Here is a tiny trained network, its code and every weight. The questions are about switching its units off for an input and a target symbol, where a switched-off unit gives its printed mean instead of its output.

import numpy as np


def w(rows, s, z=0):
    codes = np.array(rows[::2]) - 128.0
    scale = np.full(codes.shape[1], s)
    scale[-1] = z or s
    return codes * scale


def norm(h):
    return h / np.sqrt((h * h).mean(-1, keepdims=True) + 1e-5)


def f(y):
    return y / 2 * (1 + np.tanh(0.7978845608 * (y + 0.044715 * y**3)))


def softmax(a):
    e = np.exp(a - a.max(-1, keepdims=True))
    return e / e.sum(-1, keepdims=True)


def log_softmax(a):
    a = a - a.max(-1, keepdims=True)
    return a - np.log(np.exp(a).sum(-1, keepdims=True))


def net(x, mask):
    ids = ['βγδεζηθλμξπστφψω'.index(c) for c in x.split()]
    T = len(ids)
    res = E[ids] + P[:T]
    r = norm(res)
    for j in range(2):
        rows = slice(4 * j, 4 * j + 4)
        q, k, v = (r @ M[0][rows].T for M in (Q, K, V))
        z = softmax(np.where(np.tri(T) > 0, q @ k.T / 4**0.5, -1e9)) @ v
        o = O[0][rows]
        res = res + np.where(mask[j], z, o[:, -1]) @ o[:, :-1]
    y = f(norm(res) @ A[0][:, :-1].T + A[0][:, -1])
    res = res + np.where(mask[2:6], y, B[0][:, -1]) @ B[0][:, :-1]
    return log_softmax(norm(res)[-1] @ U[:, :-1].T + U[:, -1])


Q, K, V, O, A, B = {}, {}, {}, {}, {}, {}
E = w([
[132,190,226,120],'β',
[98,198,111,78],'γ',
[97,179,125,145],'δ',
[244,190,2,103],'ε',
[137,147,118,93],'ζ',
[83,210,111,117],'η',
[90,83,137,217],'θ',
[88,67,242,141],'λ',
[157,123,110,78],'μ',
[165,115,113,57],'ξ',
[133,75,58,212],'π',
[237,6,214,123],'σ',
[105,101,187,119],'τ',
[36,147,93,74],'φ',
[169,108,112,54],'ψ',
[153,181,227,126],'ω',
],0.0081)
P = w([
[141,203,253,150],'0',
[154,79,214,72],'1',
[121,66,185,67],'2',
[105,59,155,74],'3',
[82,54,132,91],'4',
[118,8,105,89],'5',
[104,22,96,95],'6',
[114,8,93,91],'7',
[136,12,98,92],'8',
[128,51,98,91],'9',
],0.0019)
Q[0] = w([
[36,101,20,4],'h0',
[127,107,144,255],'h0',
[43,166,136,152],'h0',
[122,11,67,67],'h0',
[98,167,80,180],'h1',
[219,113,99,76],'h1',
[167,130,49,173],'h1',
[141,87,200,123],'h1',
],0.0067)
K[0] = w([
[96,54,22,205],'h0',
[180,203,254,113],'h0',
[103,102,128,122],'h0',
[114,71,121,133],'h0',
[78,124,33,79],'h1',
[160,136,153,98],'h1',
[148,119,77,137],'h1',
[143,215,202,99],'h1',
],0.0086)
V[0] = w([
[19,154,118,155],'h0',
[197,175,76,144],'h0',
[53,127,116,45],'h0',
[110,157,100,167],'h0',
[155,228,129,104],'h1',
[67,124,31,95],'h1',
[128,3,20,108],'h1',
[212,153,186,164],'h1',
],0.0066)
O[0] = w([
[60,78,119,104,166],'h0',
[189,223,42,59,81],'h0',
[40,150,238,134,255],'h0',
[73,87,26,68,106],'h0',
[56,163,91,141,153],'h1',
[134,121,117,4,188],'h1',
[142,55,114,84,146],'h1',
[106,127,183,102,56],'h1',
],0.0043,0.0034)
A[0] = w([
[115,211,43,72,144],'n0',
[28,132,108,98,115],'n1',
[182,137,83,217,108],'n2',
[93,127,133,253,255],'n3',
],0.0073,0.0025)
B[0] = w([
[203,107,105,36,217],'n0',
[195,67,199,128,254],'n1',
[49,41,206,60,119],'n2',
[154,87,2,140,182],'n3',
],0.0058,0.0035)
U = w([
[89,169,169,177,176],'β',
[83,119,90,137,72],'γ',
[64,149,65,147,112],'δ',
[195,131,55,71,247],'ε',
[101,133,124,152,45],'ζ',
[76,161,68,95,125],'η',
[119,2,43,163,207],'θ',
[121,95,109,131,31],'λ',
[163,158,111,133,105],'μ',
[134,139,126,126,21],'ξ',
[81,137,110,138,3],'π',
[216,47,183,166,107],'σ',
[110,107,109,145,16],'τ',
[7,26,203,52,197],'φ',
[186,164,172,107,23],'ψ',
[111,155,159,180,173],'ω',
],0.0093,0.0034)

Each question gives the input, a string of symbols that net reads in full, and the target symbol t.
The units are the heads (4 rows each of Q, K, V and O) and the neurons (one row each of A and B). Each row of codes is followed by its name. A weight is (code - 128) times the scale printed after its matrix; where a second scale follows, it is the last column's (O, A, B and U).
mask holds one flag per unit, heads first, then neurons. A switched-off unit (its flag False) gives its mean, the last column of its rows in O or B, instead of its output. The means were averaged over made-up inputs and are rounded, as every weight is.
A unit's drop is (log p(t) with every unit on - log p(t) with that unit switched off) / (log p(t) with every unit on - log p(t) with every unit switched off).
The circuit of an input: a set's keep is (log p(t) with only the set's units on - log p(t) with every unit switched off) / (log p(t) with every unit on - log p(t) with every unit switched off). Starting from all 6 units, units are removed one at a time, each time the one whose removal leaves the highest keep (on an exact tie, the one counted first), for as long as the keep stays at least 0.8.
circuit, biggest first: the units of the circuit, biggest drop first
top k neurons: the k neurons with the biggest drops, biggest first
which heads matter: for each layer, one digit per head in row order, 1 if its drop is at least 0.15 and else 0, layers parted by /
drop when u is switched off: that unit's drop, to one decimal
input ψ φ ω ψ ψ φ η ξ ξ, target φ: circuit, biggest first : h0; n0
input ω σ φ σ ψ δ, target σ: which heads matter : 01
input σ φ ζ τ ψ λ φ η ψ, target φ: top 2 neurons : n1; n0
input ψ γ π φ φ, target ε: circuit, biggest first : h0; n0
input η ψ δ η ε γ η, target ε: which heads matter : 00
input ε π ξ φ, target ε: circuit, biggest first : h0
input φ β η φ ψ δ μ μ, target φ: which heads matter : 10
input ψ ξ ξ φ ξ δ ζ φ φ ξ, target φ: which heads matter : 10
input π θ δ, target σ: which heads matter : 11
input ξ θ ω θ ψ δ, target θ: which heads matter : 00
input ψ ε θ ψ ε η, target ε: which heads matter : 10
input φ ψ ψ φ η ψ, target φ: top 3 neurons : n0; n3; n1
input φ λ θ δ, target θ: drop when n3 is switched off : 0.5
input φ φ δ φ φ η η, target φ: circuit, biggest first : h0
input ε ψ δ, target ε: drop when n0 is switched off : 0.2
input δ ζ ε ζ, target ε: drop when h0 is switched off : 1.7
input ε δ η φ φ φ φ μ, target φ: drop when h0 is switched off : 1.0
